Here is a tiny trained network, its code and every weight. The questions are about switching its units off for an input and a class, where a switched-off unit gives its printed mean instead of its output.

import numpy as np


def w(rows, s, z=0):
    codes = np.array(rows[::2]) - 128.0
    scale = np.full(codes.shape[1], s)
    scale[-1] = z or s
    return codes * scale


def norm(h):
    return h / np.sqrt((h * h).mean(-1, keepdims=True) + 1e-5)


def f(y):
    return np.maximum(y, 0)


def log_softmax(a):
    a = a - a.max(-1, keepdims=True)
    return a - np.log(np.exp(a).sum(-1, keepdims=True))


def net(x, mask):
    res = np.array(x, float).reshape(1, 4) / 4 @ E
    u = 0
    for l in range(3):
        y = f(norm(res) @ A[l][:, :-1].T + A[l][:, -1])
        res = res + np.where(mask[u : u + 6], y, B[l][:, -1]) @ B[l][:, :-1]
        u += 6
    return log_softmax(norm(res)[-1] @ U[:, :-1].T + U[:, -1])


A, B = {}, {}
E = w([
[163,98,208,3,103,116,91,185,207,172],'x0',
[115,213,172,2,122,137,177,55,120,91],'x1',
[187,68,141,170,132,217,96,46,141,202],'x2',
[167,141,202,235,112,76,166,120,131,104],'x3',
],0.0077)
A[0] = w([
[142,162,114,166,49,50,224,201,145,71,5],'0.n0',
[125,62,140,239,119,94,127,165,94,97,49],'0.n1',
[153,64,62,148,149,122,178,74,152,207,134],'0.n2',
[145,254,164,133,132,61,213,167,85,98,94],'0.n3',
[173,216,144,62,152,101,169,33,36,69,53],'0.n4',
[132,173,181,205,132,142,170,94,132,145,95],'0.n5',
],0.0055,0.0028)
B[0] = w([
[67,159,56,215,116,177,162,197,148,187,199],'0.n0',
[175,89,115,20,92,107,215,143,146,142,222],'0.n1',
[106,132,69,94,212,98,145,100,137,129,197],'0.n2',
[84,212,57,105,136,132,138,172,195,112,253],'0.n3',
[236,73,109,68,88,124,83,1,125,107,250],'0.n4',
[40,103,147,105,108,191,181,219,110,68,192],'0.n5',
],0.0084,0.0049)
A[1] = w([
[108,181,232,115,48,175,136,39,132,79,16],'1.n0',
[154,97,146,246,136,95,201,195,117,146,5],'1.n1',
[163,182,248,149,83,130,47,149,177,184,87],'1.n2',
[161,199,223,58,159,103,105,27,63,186,70],'1.n3',
[151,2,207,190,173,66,131,210,100,152,135],'1.n4',
[135,132,183,139,198,199,168,67,110,123,74],'1.n5',
],0.0062,0.0018)
B[1] = w([
[115,80,118,160,135,47,189,75,120,154,241],'1.n0',
[148,183,89,102,90,134,117,124,68,171,254],'1.n1',
[92,104,158,181,163,106,109,130,125,86,191],'1.n2',
[210,129,90,105,98,152,145,123,64,136,253],'1.n3',
[170,111,163,101,86,130,169,7,106,96,248],'1.n4',
[146,198,102,117,75,137,146,189,181,117,191],'1.n5',
],0.011,0.0035)
A[2] = w([
[145,28,67,155,175,125,28,84,32,170,2],'2.n0',
[183,120,85,122,184,210,214,52,214,147,49],'2.n1',
[110,155,80,230,215,190,95,47,48,68,159],'2.n2',
[138,99,129,52,102,159,16,30,102,83,104],'2.n3',
[48,39,32,38,218,247,13,134,55,106,190],'2.n4',
[36,255,132,47,170,92,144,22,141,13,193],'2.n5',
],0.0057,0.0028)
B[2] = w([
[192,171,134,101,172,88,134,96,123,172,164],'2.n0',
[120,186,201,97,61,144,125,202,111,120,205],'2.n1',
[120,92,198,22,150,147,19,224,216,92,177],'2.n2',
[81,117,101,158,119,50,151,173,107,116,203],'2.n3',
[81,162,185,173,254,122,86,164,195,188,220],'2.n4',
[233,14,195,109,122,160,128,83,83,220,254],'2.n5',
],0.0084,0.0074)
U = w([
[66,191,51,192,105,112,157,175,109,70,97],'0',
[114,116,150,114,253,115,72,154,166,156,47],'1',
[207,93,116,67,75,116,180,73,77,146,237],'2',
[146,72,163,166,147,115,74,56,108,26,7],'3',
],0.016,0.0018)

Each question gives the input, the list of numbers given to net, and the class t.
The units are the neurons (one row each of A and B). Each row of codes is followed by its name. A weight is (code - 128) times the scale printed after its matrix; where a second scale follows, it is the last column's (A, B and U).
mask holds one flag per neuron, layer by layer. A switched-off neuron (its flag False) gives its mean, the last column of its row in B, instead of its output. The means were averaged over made-up inputs and are rounded, as every weight is.
A unit's drop is (log p(t) with every unit on - log p(t) with that unit switched off) / (log p(t) with every unit on - log p(t) with every unit switched off).
The circuit of an input: a set's keep is (log p(t) with only the set's units on - log p(t) with every unit switched off) / (log p(t) with every unit on - log p(t) with every unit switched off). Starting from the 12 units with the biggest drops (on a tie, the unit counted first), units are removed one at a time, each time the one whose removal leaves the highest keep (on an exact tie, the one counted first), for as long as the keep stays at least 0.8.
circuit, biggest first: the units of the circuit, biggest drop first
top k neurons: the k neurons with the biggest drops, biggest first
k most important neurons of layer l: the k neurons of layer l with the biggest drops, biggest first
drop when u is switched off: that unit's drop, to one decimal
input [-7,-1,8,3], class 0: top 2 neurons	(1.n5; 2.n5)
input [0,-8,-5,4], class 2: top 4 neurons	(0.n1; 1.n4; 0.n3; 2.n4)
input [6,2,5,5], class 3: circuit, biggest first	(1.n2; 0.n1)
input [-1,2,1,-5], class 1: circuit, biggest first	(2.n4)
input [-2,2,-7,4], class 0: top 2 neurons	(0.n0; 0.n3)
input [7,-4,6,2], class 3: top 2 neurons	(1.n2; 1.n4)
input [7,-7,-4,-2], class 3: 2 most important neurons of layer 1	(1.n4; 1.n2)
input [4,-1,-2,4], class 0: circuit, biggest first	(0.n0; 2.n5)
input [5,4,8,-4], class 1: circuit, biggest first	(1.n4; 2.n4)
input [3,-2,-6,-2], class 0: circuit, biggest first	(0.n0; 0.n4)
input [-8,-3,-5,-4], class 1: 2 most important neurons of layer 2	(2.n2; 2.n4)
input [8,-5,0,2], class 3: 2 most important neurons of layer 1	(1.n2; 1.n4)
input [-5,-1,0,2], class 0: top 2 neurons	(1.n4; 2.n5)
input [0,-1,-4,-1], class 0: circuit, biggest first	(0.n0)
input [8,-3,-7,7], class 0: top 2 neurons	(0.n0; 2.n5)
input [5,1,1,2], class 3: 2 most important neurons of layer 1	(1.n2; 1.n1)
input [2,1,-1,-4], class 1: drop when 2.n4 is switched off	0.1
input [1,1,-5,3], class 0: drop when 0.n0 is switched off	2.0
input [-1,1,-2,8], class 0: drop when 0.n0 is switched off	0.8
